Below is a small trained network, with its code and all its weights. Each question gives an input and a target symbol and asks what happens when units are switched off, that is, made to give their printed mean instead of their output.

import numpy as np


def w(rows, s, z=0):
    codes = np.array(rows[::2]) - 128.0
    scale = np.full(codes.shape[1], s)
    scale[-1] = z or s
    return codes * scale


def norm(h):
    return h / np.sqrt((h * h).mean(-1, keepdims=True) + 1e-5)


def f(y):
    return np.maximum(y, 0)


def softmax(a):
    e = np.exp(a - a.max(-1, keepdims=True))
    return e / e.sum(-1, keepdims=True)


def log_softmax(a):
    a = a - a.max(-1, keepdims=True)
    return a - np.log(np.exp(a).sum(-1, keepdims=True))


def net(x, mask):
    ids = ['ΓΔΩαζθλμξπσφψ'.index(c) for c in x.split()]
    T = len(ids)
    res = E[ids] + P[:T]
    r = norm(res)
    for j in range(2):
        rows = slice(2 * j, 2 * j + 2)
        q, k, v = (r @ M[0][rows].T for M in (Q, K, V))
        z = softmax(np.where(np.tri(T) > 0, q @ k.T / 2**0.5, -1e9)) @ v
        o = O[0][rows]
        res = res + np.where(mask[j], z, o[:, -1]) @ o[:, :-1]
    y = f(norm(res) @ A[0][:, :-1].T + A[0][:, -1])
    res = res + np.where(mask[2:6], y, B[0][:, -1]) @ B[0][:, :-1]
    return log_softmax(norm(res)[-1] @ U[:, :-1].T + U[:, -1])


Q, K, V, O, A, B = {}, {}, {}, {}, {}, {}
E = w([
[56,2,138,177,184,36,115],'Γ',
[144,136,105,90,120,173,180],'Δ',
[107,166,121,176,123,135,89],'Ω',
[127,122,120,78,122,160,180],'α',
[119,109,117,94,102,156,182],'ζ',
[114,156,127,155,81,132,102],'θ',
[110,168,103,183,146,108,133],'λ',
[144,124,174,86,101,149,140],'μ',
[146,95,115,112,123,145,158],'ξ',
[141,167,130,185,130,127,100],'π',
[93,163,162,82,153,178,122],'σ',
[137,159,164,173,116,112,118],'φ',
[122,92,110,114,121,131,150],'ψ',
],0.0061)
P = w([
[121,118,108,59,131,44,156],'0',
[79,108,102,149,111,119,255],'1',
[84,101,112,158,116,136,240],'2',
[88,102,121,164,120,150,225],'3',
[100,95,130,166,118,157,211],'4',
[105,96,138,170,117,169,196],'5',
[105,85,151,177,109,176,180],'6',
[115,82,165,186,112,187,162],'7',
[123,74,179,196,114,209,142],'8',
[130,76,179,197,113,209,131],'9',
],0.0026)
Q[0] = w([
[188,43,87,29,134,173,207],'head 0',
[130,72,134,140,123,251,222],'head 0',
[156,209,125,199,114,57,65],'head 1',
[131,129,98,44,157,98,106],'head 1',
],0.012)
K[0] = w([
[115,112,222,224,76,241,121],'head 0',
[181,154,214,127,117,232,2],'head 0',
[197,196,45,124,128,39,154],'head 1',
[78,146,162,211,152,207,210],'head 1',
],0.0073)
V[0] = w([
[39,121,25,137,117,152,49],'head 0',
[103,134,50,59,1,158,130],'head 0',
[182,89,77,56,240,153,134],'head 1',
[179,167,2,115,66,150,118],'head 1',
],0.0062)
O[0] = w([
[95,64,126,148,173,246,96,14],'head 0',
[129,84,162,71,115,131,4,188],'head 0',
[45,137,38,164,102,197,202,7],'head 1',
[255,74,55,162,94,172,156,69],'head 1',
],0.007,0.0019)
A[0] = w([
[84,227,110,247,88,129,133,122],'neuron 0',
[103,154,55,205,172,255,171,104],'neuron 1',
[127,67,127,223,126,95,28,255],'neuron 2',
[109,48,46,188,41,113,39,88],'neuron 3',
],0.0053,0.0035)
B[0] = w([
[198,134,53,38,113,186,83,201],'neuron 0',
[116,105,254,147,77,100,111,194],'neuron 1',
[75,118,67,55,136,107,243,253],'neuron 2',
[149,154,179,211,204,107,88,200],'neuron 3',
],0.0076,0.0048)
U = w([
[59,83,80,170,201,43,136,113],'Γ',
[80,143,107,77,69,103,115,141],'Δ',
[109,103,31,47,70,164,98,35],'Ω',
[164,112,208,130,66,169,212,3],'α',
[191,63,149,92,150,100,47,168],'ζ',
[196,165,63,119,128,132,236,117],'θ',
[142,88,103,254,111,86,130,210],'λ',
[135,54,119,54,209,212,152,71],'μ',
[101,90,231,201,149,165,120,162],'ξ',
[31,220,156,108,148,196,126,81],'π',
[172,130,107,157,44,180,63,254],'σ',
[155,169,211,131,106,14,93,128],'φ',
[140,186,53,155,194,141,73,215],'ψ',
],0.0096,0.003)

Each question gives the input, a string of symbols that net reads in full, and the target symbol t.
The units are the heads (2 rows each of Q, K, V and O) and the neurons (one row each of A and B). Each row of codes is followed by its name. A weight is (code - 128) times the scale printed after its matrix; where a second scale follows, it is the last column's (O, A, B and U).
mask holds one flag per unit, heads first, then neurons. A switched-off unit (its flag False) gives its mean, the last column of its rows in O or B, instead of its output. The means were averaged over made-up inputs and are rounded, as every weight is.
A unit's drop is (log p(t) with every unit on - log p(t) with that unit switched off) / (log p(t) with every unit on - log p(t) with every unit switched off).
The circuit of an input: a set's keep is (log p(t) with only the set's units on - log p(t) with every unit switched off) / (log p(t) with every unit on - log p(t) with every unit switched off). Starting from all 6 units, units are removed one at a time, each time the one whose removal leaves the highest keep (on an exact tie, the one counted first), for as long as the keep stays at least 0.8.
circuit, biggest first: the units of the circuit, biggest drop first
unit that matters most: the unit with the biggest drop
k most important neurons: the k neurons with the biggest drops, biggest first
input ζ Ω ξ ξ, target ξ: circuit, biggest first : [neuron 1; head 0]
input ζ Ω Γ ψ ψ π φ ζ θ φ, target Γ: 2 most important neurons : [neuron 2; neuron 3]
input α ψ Γ α α λ ξ, target Δ: unit that matters most : neuron 3
input λ φ Ω α φ α λ, target α: circuit, biggest first : [head 0; neuron 1; neuron 0]
input θ λ π ξ θ α, target μ: circuit, biggest first : [head 0; neuron 1]
input α Γ λ Ω, target ψ: circuit, biggest first : [head 0; neuron 3; head 1; neuron 0]
input ζ φ φ ξ ξ π ψ, target α: circuit, biggest first : [head 0; neuron 1; neuron 2; neuron 3]
input π ψ ξ Ω λ θ φ, target θ: circuit, biggest first : [head 1; head 0; neuron 1]
input ψ ξ Δ λ ψ φ Ω Ω θ, target ξ: 3 most important neurons : [neuron 3; neuron 1; neuron 2]
input Ω λ α ψ ψ θ ξ, target μ: circuit, biggest first : [head 0; neuron 2]
input λ φ σ σ φ α θ, target α: circuit, biggest first : [head 0; neuron 1; head 1; neuron 2]
input φ λ ζ, target θ: circuit, biggest first : [head 0; head 1]
input Γ Γ θ ξ Γ ψ Ω α, target ξ: circuit, biggest first : [head 0; neuron 1]
input π φ ξ ξ α φ α, target θ: unit that matters most : head 0
input ξ π μ Δ ξ Ω, target σ: 2 most important neurons : [neuron 0; neuron 1]
input Δ π Δ ξ μ Ω, target λ: circuit, biggest first : [head 1; neuron 3; head 0]
input θ ψ μ α, target φ: 2 most important neurons : [neuron 2; neuron 0]
input α α λ σ φ π, target ψ: 2 most important neurons : [neuron 3; neuron 0]
input ψ α α φ λ π φ, target ξ: 2 most important neurons : [neuron 3; neuron 1]
input θ Γ φ φ θ Ω, target ζ: unit that matters most : head 1
input Γ φ φ, target π: 2 most important neurons : [neuron 0; neuron 2]
input α Ω θ Ω, target ψ: 2 most important neurons : [neuron 3; neuron 0]
